Below is a small trained network, with its code and all its weights. Each question gives an input and a target symbol and asks what happens when units are switched off, that is, made to give their printed mean instead of their output.

import numpy as np


def w(rows, s, z=0):
    codes = np.array(rows[::2]) - 128.0
    scale = np.full(codes.shape[1], s)
    scale[-1] = z or s
    return codes * scale


def f(y):
    return y / 2 * (1 + np.tanh(0.7978845608 * (y + 0.044715 * y**3)))


def softmax(a):
    e = np.exp(a - a.max(-1, keepdims=True))
    return e / e.sum(-1, keepdims=True)


def log_softmax(a):
    a = a - a.max(-1, keepdims=True)
    return a - np.log(np.exp(a).sum(-1, keepdims=True))


def net(x, mask):
    ids = ['βδζηθμπστψω'.index(c) for c in x.split()]
    T = len(ids)
    res = E[ids] + P[:T]
    r = res
    for j in range(3):
        rows = slice(2 * j, 2 * j + 2)
        q, k, v = (r @ M[0][rows].T for M in (Q, K, V))
        z = softmax(np.where(np.tri(T) > 0, q @ k.T / 2**0.5, -1e9)) @ v
        o = O[0][rows]
        res = res + np.where(mask[j], z, o[:, -1]) @ o[:, :-1]
    y = f(res @ A[0][:, :-1].T + A[0][:, -1])
    res = res + np.where(mask[3:15], y, B[0][:, -1]) @ B[0][:, :-1]
    return log_softmax(res[-1] @ U[:, :-1].T + U[:, -1])


Q, K, V, O, A, B = {}, {}, {}, {}, {}, {}
E = w([
[72,124,140,72,143],'β',
[202,119,133,173,185],'δ',
[110,165,209,24,148],'ζ',
[192,17,129,112,121],'η',
[173,232,247,92,170],'θ',
[122,51,134,94,81],'μ',
[125,182,123,161,108],'π',
[156,204,89,164,168],'σ',
[175,83,78,133,174],'τ',
[129,245,182,129,130],'ψ',
[171,116,175,95,124],'ω',
],0.013)
P = w([
[189,174,52,51,128],'0',
[105,98,169,162,203],'1',
[181,163,159,153,54],'2',
[96,136,98,101,104],'3',
[89,67,163,158,179],'4',
[172,161,175,161,30],'5',
[92,142,107,107,117],'6',
[82,51,150,166,170],'7',
[163,145,185,159,6],'8',
[100,145,107,116,131],'9',
[76,47,145,177,162],'10',
],0.015)
Q[0] = w([
[47,110,47,14,147],'H0',
[83,127,103,94,225],'H0',
[125,132,151,26,70],'H1',
[80,125,115,62,162],'H1',
[224,183,95,224,161],'H2',
[255,75,202,177,112],'H2',
],0.0096)
K[0] = w([
[68,99,154,175,85],'H0',
[77,111,162,178,158],'H0',
[96,60,134,95,99],'H1',
[138,115,191,53,182],'H1',
[142,164,105,201,249],'H2',
[166,66,163,129,180],'H2',
],0.011)
V[0] = w([
[96,217,179,145,101],'H0',
[138,167,125,120,249],'H0',
[114,145,90,128,153],'H1',
[150,64,96,141,114],'H1',
[96,104,146,143,121],'H2',
[121,93,188,118,164],'H2',
],0.014)
O[0] = w([
[190,232,80,253,116,3],'H0',
[30,218,201,197,203,111],'H0',
[122,128,62,106,123,80],'H1',
[177,206,107,250,138,175],'H1',
[37,178,83,95,145,135],'H2',
[83,214,187,92,116,191],'H2',
],0.0072,0.0053)
A[0] = w([
[167,101,41,145,114,117],'N0',
[166,180,155,158,73,169],'N1',
[87,143,147,208,163,3],'N2',
[60,134,100,121,173,48],'N3',
[111,140,120,154,190,22],'N4',
[143,162,150,65,126,98],'N5',
[150,95,118,144,85,115],'N6',
[174,168,99,119,76,146],'N7',
[144,102,95,145,173,225],'N8',
[111,139,9,77,146,69],'N9',
[65,116,136,125,189,202],'N10',
[179,152,77,201,111,194],'N11',
],0.015,0.0047)
B[0] = w([
[81,180,67,104,147,212],'N0',
[141,165,81,117,209,219],'N1',
[77,50,92,108,112,186],'N2',
[160,158,113,93,90,156],'N3',
[171,137,137,99,130,149],'N4',
[109,29,118,96,75,187],'N5',
[126,151,81,93,164,208],'N6',
[249,148,89,195,44,193],'N7',
[88,120,123,157,149,188],'N8',
[55,232,194,164,103,179],'N9',
[150,144,178,166,80,254],'N10',
[88,86,83,171,106,166],'N11',
],0.012,0.0069)
U = w([
[106,166,215,201,61,193],'β',
[110,92,168,208,173,253],'δ',
[70,28,106,124,95,79],'ζ',
[61,39,27,114,200,125],'η',
[197,217,164,86,203,174],'θ',
[131,228,109,86,115,128],'μ',
[140,122,66,206,88,49],'π',
[81,173,115,186,162,98],'σ',
[27,168,135,123,247,77],'τ',
[249,187,128,197,127,98],'ψ',
[253,98,87,114,55,81],'ω',
],0.0076,0.0055)

Each question gives the input, a string of symbols that net reads in full, and the target symbol t.
The units are the heads (2 rows each of Q, K, V and O) and the neurons (one row each of A and B). Each row of codes is followed by its name. A weight is (code - 128) times the scale printed after its matrix; where a second scale follows, it is the last column's (O, A, B and U).
mask holds one flag per unit, heads first, then neurons. A switched-off unit (its flag False) gives its mean, the last column of its rows in O or B, instead of its output. The means were averaged over made-up inputs and are rounded, as every weight is.
A unit's drop is (log p(t) with every unit on - log p(t) with that unit switched off) / (log p(t) with every unit on - log p(t) with every unit switched off).
The circuit of an input: a set's keep is (log p(t) with only the set's units on - log p(t) with every unit switched off) / (log p(t) with every unit on - log p(t) with every unit switched off). Starting from the 12 units with the biggest drops (on a tie, the unit counted first), units are removed one at a time, each time the one whose removal leaves the highest keep (on an exact tie, the one counted first), for as long as the keep stays at least 0.8.
units of the circuit, in order: the units of the circuit, biggest drop first
most important unit: the unit with the biggest drop
top k neurons: the k neurons with the biggest drops, biggest first
heads that matter: for each layer, one digit per head in row order, 1 if its drop is at least 0.15 and else 0, layers parted by /
input π ψ μ μ β μ π σ, target β: units of the circuit, in order => [N10 N1]
input μ θ η μ ω, target β: most important unit => N10
input μ μ δ τ μ η π μ σ, target ω: units of the circuit, in order => [H0 N7]
input η μ μ π ω, target β: units of the circuit, in order => [N1 N10]
input π μ η β μ μ ψ, target ψ: heads that matter => 100
input τ σ η, target β: units of the circuit, in order => [H0 N1]
input μ μ β μ η μ μ δ, target β: units of the circuit, in order => [H2 N10]
input μ μ μ β σ π π μ η ω, target ω: heads that matter => 100
input π π η δ ψ ψ μ μ θ, target ψ: units of the circuit, in order => [N7 H0]
input π μ μ μ μ μ μ π μ, target ψ: top 2 neurons => [N7 N1]
input μ μ ω β, target β: units of the circuit, in order => [N9 N1 N10]
input π μ ω, target ψ: units of the circuit, in order => [H0 N7]
input ω θ η μ μ π μ θ τ, target θ: heads that matter => 101
input μ ω ω μ η, target β: units of the circuit, in order => [H2 N10]
input η η μ ψ β μ μ τ, target β: units of the circuit, in order => [N10 H2 N1]
input η β ω ψ η π τ, target τ: top 2 neurons => [N7 N9]
input μ δ μ, target ω: units of the circuit, in order => [H0 N7 N9]
input μ π π μ, target π: top 2 neurons => [N7 N11]
input θ β η τ π, target β: units of the circuit, in order => [N10 H0]
input μ τ η μ μ θ, target ω: most important unit => N5
input η θ η β μ σ ω μ μ, target ζ: units of the circuit, in order => [H0]
input η μ θ, target ζ: units of the circuit, in order => [H0 N5]
input μ μ δ μ η π, target ω: units of the circuit, in order => [H0 N7]
input η μ δ, target ζ: top 2 neurons => [N5 N7]
input σ δ η η μ, target β: heads that matter => 000
input μ σ μ η π θ, target ω: heads that matter => 100
input σ μ η π τ π, target τ: most important unit => H0
input σ τ η μ θ μ π η μ μ, target μ: heads that matter => 101
input σ θ μ τ, target τ: heads that matter => 011
input μ δ μ μ π, target β: top 3 neurons => [N10 N1 N6]
